Below are the code and all the weights of a small trained network. Each question names an input and a class and asks about switching units off, where a switched-off unit gives its printed mean instead of its output.

import numpy as np


def w(rows, s, z=0):
    codes = np.array(rows[::2]) - 128.0
    scale = np.full(codes.shape[1], s)
    scale[-1] = z or s
    return codes * scale


def f(y):
    return y / 2 * (1 + np.tanh(0.7978845608 * (y + 0.044715 * y**3)))


def log_softmax(a):
    a = a - a.max(-1, keepdims=True)
    return a - np.log(np.exp(a).sum(-1, keepdims=True))


def net(x, mask):
    res = np.array(x, float).reshape(1, 2) / 4 @ E
    y = f(res @ A[0][:, :-1].T + A[0][:, -1])
    res = res + np.where(mask, y, B[0][:, -1]) @ B[0][:, :-1]
    return log_softmax(res[-1] @ U[:, :-1].T + U[:, -1])


A, B = {}, {}
E = w([
[105,28,111,168,138,167,249,71],'x0',
[115,125,219,192,91,210,134,182],'x1',
],0.015)
A[0] = w([
[159,185,92,99,137,156,12,141,100],'n1',
[190,221,58,36,192,4,74,82,126],'n2',
[214,73,57,78,253,103,135,90,79],'n3',
[192,243,184,122,110,55,47,182,115],'n4',
[155,168,62,25,140,166,136,162,253],'n5',
[88,190,197,175,16,174,110,192,159],'n6',
[148,119,210,170,100,188,86,181,84],'n7',
],0.0075,0.017)
B[0] = w([
[107,43,85,134,80,161,189,144,186],'n1',
[147,178,71,166,88,126,107,147,249],'n2',
[83,148,21,175,61,234,151,214,174],'n3',
[93,59,158,198,139,168,253,65,227],'n4',
[181,172,135,159,171,83,149,78,252],'n5',
[146,201,92,169,133,95,94,106,218],'n6',
[107,183,126,150,18,166,124,170,170],'n7',
],0.013,0.018)
U = w([
[81,27,141,178,130,151,217,108,120],'0',
[120,209,98,162,65,125,79,172,70],'1',
[178,180,168,152,254,70,91,95,251],'2',
[88,86,132,97,142,106,102,139,90],'3',
[139,101,155,55,142,127,108,138,91],'4',
[102,93,132,44,144,108,102,175,94],'5',
[118,61,154,76,153,85,89,166,88],'6',
],0.013)

Each question gives the input, the list of numbers given to net, and the class t.
The units are the neurons (one row each of A and B). Each row of codes is followed by its name. A weight is (code - 128) times the scale printed after its matrix; where a second scale follows, it is the last column's (A, B and U).
mask holds one flag per neuron, in row order. A switched-off neuron (its flag False) gives its mean, the last column of its row in B, instead of its output. The means were averaged over made-up inputs and are rounded, as every weight is.
A unit's drop is (log p(t) with every unit on - log p(t) with that unit switched off) / (log p(t) with every unit on - log p(t) with every unit switched off).
The circuit of an input: a set's keep is (log p(t) with only the set's units on - log p(t) with every unit switched off) / (log p(t) with every unit on - log p(t) with every unit switched off). Starting from all 7 units, units are removed one at a time, each time the one whose removal leaves the highest keep (on an exact tie, the one counted first), for as long as the keep stays at least 0.8.
units of the circuit, in order: the units of the circuit, biggest drop first
top k neurons: the k neurons with the biggest drops, biggest first
drop of u: that unit's drop, to one decimal
input [3,5], class 1: units of the circuit, in order	n4
input [-4,-4], class 0: top 3 neurons	n4, n6, n1
input [-1,-3], class 2: units of the circuit, in order	n7, n5
input [-5,-5], class 0: top 4 neurons	n4, n1, n6, n7
input [3,2], class 2: units of the circuit, in order	n4, n3
input [-5,1], class 0: top 2 neurons	n4, n1
input [3,1], class 2: top 2 neurons	n4, n1
input [2,-3], class 2: top 3 neurons	n4, n1, n7
input [5,-6], class 1: top 2 neurons	n4, n3
input [2,4], class 1: top 2 neurons	n4, n5
input [7,-8], class 1: top 3 neurons	n4, n3, n1
input [-5,-4], class 0: drop of n6	0.1
input [-3,0], class 2: drop of n1	0.0
input [2,0], class 2: drop of n4	0.6
